Below is a small trained network, with its code and all its weights. Each question gives an input and a class and asks what happens when units are switched off, that is, made to give their printed mean instead of their output.

import numpy as np


def w(rows, s, z=0):
    codes = np.array(rows[::2]) - 128.0
    scale = np.full(codes.shape[1], s)
    scale[-1] = z or s
    return codes * scale


def norm(h):
    return h / np.sqrt((h * h).mean(-1, keepdims=True) + 1e-5)


def f(y):
    return y / 2 * (1 + np.tanh(0.7978845608 * (y + 0.044715 * y**3)))


def log_softmax(a):
    a = a - a.max(-1, keepdims=True)
    return a - np.log(np.exp(a).sum(-1, keepdims=True))


def net(x, mask):
    res = np.array(x, float).reshape(1, 7) / 4 @ E
    u = 0
    for l in range(2):
        y = f(norm(res) @ A[l][:, :-1].T + A[l][:, -1])
        res = res + np.where(mask[u : u + 5], y, B[l][:, -1]) @ B[l][:, :-1]
        u += 5
    return log_softmax(norm(res)[-1] @ U[:, :-1].T + U[:, -1])


A, B = {}, {}
E = w([
[169,147,57,30,85,233,134,24,71,183,239,93],'x0',
[93,205,79,216,28,41,167,60,187,91,16,124],'x1',
[104,101,218,173,146,137,135,99,180,136,204,185],'x2',
[121,107,64,141,116,97,196,67,38,165,183,56],'x3',
[138,155,143,116,185,158,145,99,107,245,3,121],'x4',
[70,97,155,157,186,79,142,212,134,113,131,48],'x5',
[185,80,153,125,95,175,126,165,162,134,173,222],'x6',
],0.0063)
A[0] = w([
[202,121,221,124,186,124,24,203,106,132,56,93,5],'L0N1',
[96,201,20,77,168,106,91,166,114,150,155,127,48],'L0N2',
[202,131,202,96,103,158,104,254,181,13,206,202,46],'L0N3',
[93,222,21,81,20,83,98,189,57,126,130,58,61],'L0N4',
[136,160,28,34,71,120,78,97,45,99,82,56,68],'L0N5',
],0.0052,0.0028)
B[0] = w([
[121,188,50,38,108,105,144,145,198,55,118,176,184],'L0N1',
[146,108,134,66,160,107,172,224,141,57,135,52,134],'L0N2',
[163,108,191,222,137,143,119,196,173,76,168,179,254],'L0N3',
[110,122,138,137,146,109,179,94,87,22,199,65,196],'L0N4',
[229,142,101,173,117,206,254,163,139,88,131,146,209],'L0N5',
],0.009,0.0046)
A[1] = w([
[56,119,138,192,113,23,135,118,107,112,84,81,3],'L1N1',
[73,165,105,57,138,108,152,166,158,133,61,156,151],'L1N2',
[140,104,166,123,128,105,75,158,133,96,150,145,83],'L1N3',
[168,183,109,157,71,159,128,54,110,153,109,164,104],'L1N4',
[165,79,123,82,171,146,104,112,138,189,254,117,119],'L1N5',
],0.0093,0.0029)
B[1] = w([
[21,85,196,148,72,60,159,135,203,140,101,14,209],'L1N1',
[142,244,144,164,233,146,62,124,1,88,72,136,188],'L1N2',
[180,82,85,157,77,109,134,132,154,102,160,229,194],'L1N3',
[185,117,168,92,101,137,67,115,167,214,89,95,210],'L1N4',
[11,62,51,65,141,99,87,95,76,195,155,171,254],'L1N5',
],0.0086,0.0064)
U = w([
[41,129,214,203,83,72,154,132,172,130,91,50,114],'0',
[167,76,187,175,100,130,62,185,203,84,185,248,181],'1',
[82,81,117,63,130,153,92,103,59,227,187,159,221],'2',
[222,182,190,132,62,166,77,49,168,249,57,127,1],'3',
[152,207,178,122,230,125,76,188,98,83,48,166,96],'4',
[212,133,98,96,98,172,208,113,90,74,170,61,143],'5',
],0.012,0.002)

Each question gives the input, the list of numbers given to net, and the class t.
The units are the neurons (one row each of A and B). Each row of codes is followed by its name. A weight is (code - 128) times the scale printed after its matrix; where a second scale follows, it is the last column's (A, B and U).
mask holds one flag per neuron, layer by layer. A switched-off neuron (its flag False) gives its mean, the last column of its row in B, instead of its output. The means were averaged over made-up inputs and are rounded, as every weight is.
A unit's drop is (log p(t) with every unit on - log p(t) with that unit switched off) / (log p(t) with every unit on - log p(t) with every unit switched off).
The circuit of an input: a set's keep is (log p(t) with only the set's units on - log p(t) with every unit switched off) / (log p(t) with every unit on - log p(t) with every unit switched off). Starting from all 10 units, units are removed one at a time, each time the one whose removal leaves the highest keep (on an exact tie, the one counted first), for as long as the keep stays at least 0.8.
units of the circuit, in order: the units of the circuit, biggest drop first
k most important neurons: the k neurons with the biggest drops, biggest first
k most important neurons of layer l: the k neurons of layer l with the biggest drops, biggest first
drop when u is switched off: that unit's drop, to one decimal
input [2,-6,-4,-6,5,-1,4], class 4: units of the circuit, in order -> [L0N1 L1N2]
input [-4,1,8,3,2,-6,-2], class 3: units of the circuit, in order -> [L1N4 L0N3]
input [3,-2,0,-8,3,-4,-4], class 4: units of the circuit, in order -> [L1N2 L0N1]
input [4,1,8,-7,2,7,-4], class 4: 2 most important neurons of layer 1 -> [L1N2 L1N1]
input [1,5,-8,0,3,6,7], class 5: 2 most important neurons of layer 0 -> [L0N5 L0N4]
input [8,-5,-2,3,8,1,-7], class 5: 2 most important neurons -> [L0N5 L0N2]
input [0,2,6,7,1,-2,6], class 2: 2 most important neurons -> [L1N5 L0N5]
input [0,-1,6,7,-5,-3,2], class 2: units of the circuit, in order -> [L1N5]
input [3,1,-5,0,8,7,-1], class 5: 2 most important neurons -> [L0N5 L0N4]
input [2,3,-8,2,6,-4,-6], class 5: 2 most important neurons -> [L0N4 L0N5]
input [7,3,5,3,0,-8,0], class 3: drop when L1N4 is switched off -> 2.0
input [1,6,-8,2,6,-5,-7], class 5: drop when L0N5 is switched off -> 1.0
input [1,1,-2,-3,8,8,-5], class 4: drop when L1N2 is switched off -> 1.9
input [-2,-2,-3,3,5,-1,4], class 4: drop when L1N2 is switched off -> 0.4
